Below are the code and all the weights of a small trained network. Each question names an input and a class and asks about switching units off, where a switched-off unit gives its printed mean instead of its output.

import numpy as np


def w(rows, s, z=0):
    codes = np.array(rows[::2]) - 128.0
    scale = np.full(codes.shape[1], s)
    scale[-1] = z or s
    return codes * scale


def f(y):
    return np.maximum(y, 0)


def log_softmax(a):
    a = a - a.max(-1, keepdims=True)
    return a - np.log(np.exp(a).sum(-1, keepdims=True))


def net(x, mask):
    res = np.array(x, float).reshape(1, 2) / 4 @ E
    y = f(res @ A[0][:, :-1].T + A[0][:, -1])
    res = res + np.where(mask, y, B[0][:, -1]) @ B[0][:, :-1]
    return log_softmax(res[-1] @ U[:, :-1].T + U[:, -1])


A, B = {}, {}
E = w([
[42,80,127,252,163,115,131],'x0',
[72,158,87,145,54,50,138],'x1',
],0.017)
A[0] = w([
[120,174,72,154,83,73,156,201],'N1',
[77,86,86,178,99,143,95,172],'N2',
[129,148,126,155,150,130,119,83],'N3',
[132,7,137,182,192,159,114,195],'N4',
[90,97,138,162,169,122,131,170],'N5',
[76,86,143,162,124,115,138,131],'N6',
[203,165,159,93,141,209,82,179],'N7',
[93,182,142,188,161,115,164,152],'N8',
[115,210,67,82,35,58,153,254],'N9',
[75,182,130,121,69,92,122,183],'N10',
[95,118,104,169,141,118,125,119],'N11',
[132,154,75,144,51,94,171,161],'N12',
],0.015,0.0061)
B[0] = w([
[193,95,172,110,191,74,70,204],'N1',
[103,176,236,221,112,106,48,193],'N2',
[94,104,132,95,118,122,168,140],'N3',
[1,73,165,253,188,87,195,229],'N4',
[132,123,163,200,113,193,164,189],'N5',
[85,197,221,182,73,182,97,183],'N6',
[187,195,5,89,242,191,159,229],'N7',
[98,176,238,195,100,121,146,179],'N8',
[203,113,88,14,187,79,114,252],'N9',
[218,143,120,92,91,40,68,197],'N10',
[135,158,153,167,128,150,108,173],'N11',
[215,45,150,65,136,75,151,196],'N12',
],0.0097,0.025)
U = w([
[102,83,115,167,195,138,166,253],'0',
[60,163,172,210,36,113,149,137],'1',
[147,43,116,88,62,22,130,100],'2',
[146,172,163,157,65,100,48,52],'3',
[84,117,96,124,56,152,124,5],'4',
[171,247,71,97,101,160,137,223],'5',
],0.013,0.0033)

Each question gives the input, the list of numbers given to net, and the class t.
The units are the neurons (one row each of A and B). Each row of codes is followed by its name. A weight is (code - 128) times the scale printed after its matrix; where a second scale follows, it is the last column's (A, B and U).
mask holds one flag per neuron, in row order. A switched-off neuron (its flag False) gives its mean, the last column of its row in B, instead of its output. The means were averaged over made-up inputs and are rounded, as every weight is.
A unit's drop is (log p(t) with every unit on - log p(t) with that unit switched off) / (log p(t) with every unit on - log p(t) with every unit switched off).
The circuit of an input: a set's keep is (log p(t) with only the set's units on - log p(t) with every unit switched off) / (log p(t) with every unit on - log p(t) with every unit switched off). Starting from all 12 units, units are removed one at a time, each time the one whose removal leaves the highest keep (on an exact tie, the one counted first), for as long as the keep stays at least 0.8.
circuit, biggest first: the units of the circuit, biggest drop first
unit that matters most: the unit with the biggest drop
top k neurons: the k neurons with the biggest drops, biggest first
drop of u: that unit's drop, to one decimal
input [2,2], class 3: circuit, biggest first -> [N4]
input [-3,1], class 5: top 4 neurons -> [N4 N1 N12 N10]
input [2,-3], class 1: circuit, biggest first -> [N9 N7]
input [-2,-5], class 5: top 2 neurons -> [N7 N4]
input [-2,1], class 2: top 2 neurons -> [N7 N6]
input [2,8], class 2: top 2 neurons -> [N12 N9]
input [7,7], class 3: top 2 neurons -> [N1 N10]
input [2,7], class 2: top 2 neurons -> [N12 N9]
input [-2,-4], class 5: top 2 neurons -> [N4 N7]
input [-2,2], class 2: drop of N7 -> 0.1
input [-1,2], class 2: drop of N4 -> 0.0
input [-3,-6], class 5: drop of N7 -> 0.7
input [-4,-7], class 5: drop of N7 -> 0.3
input [6,6], class 3: unit that matters most -> N1
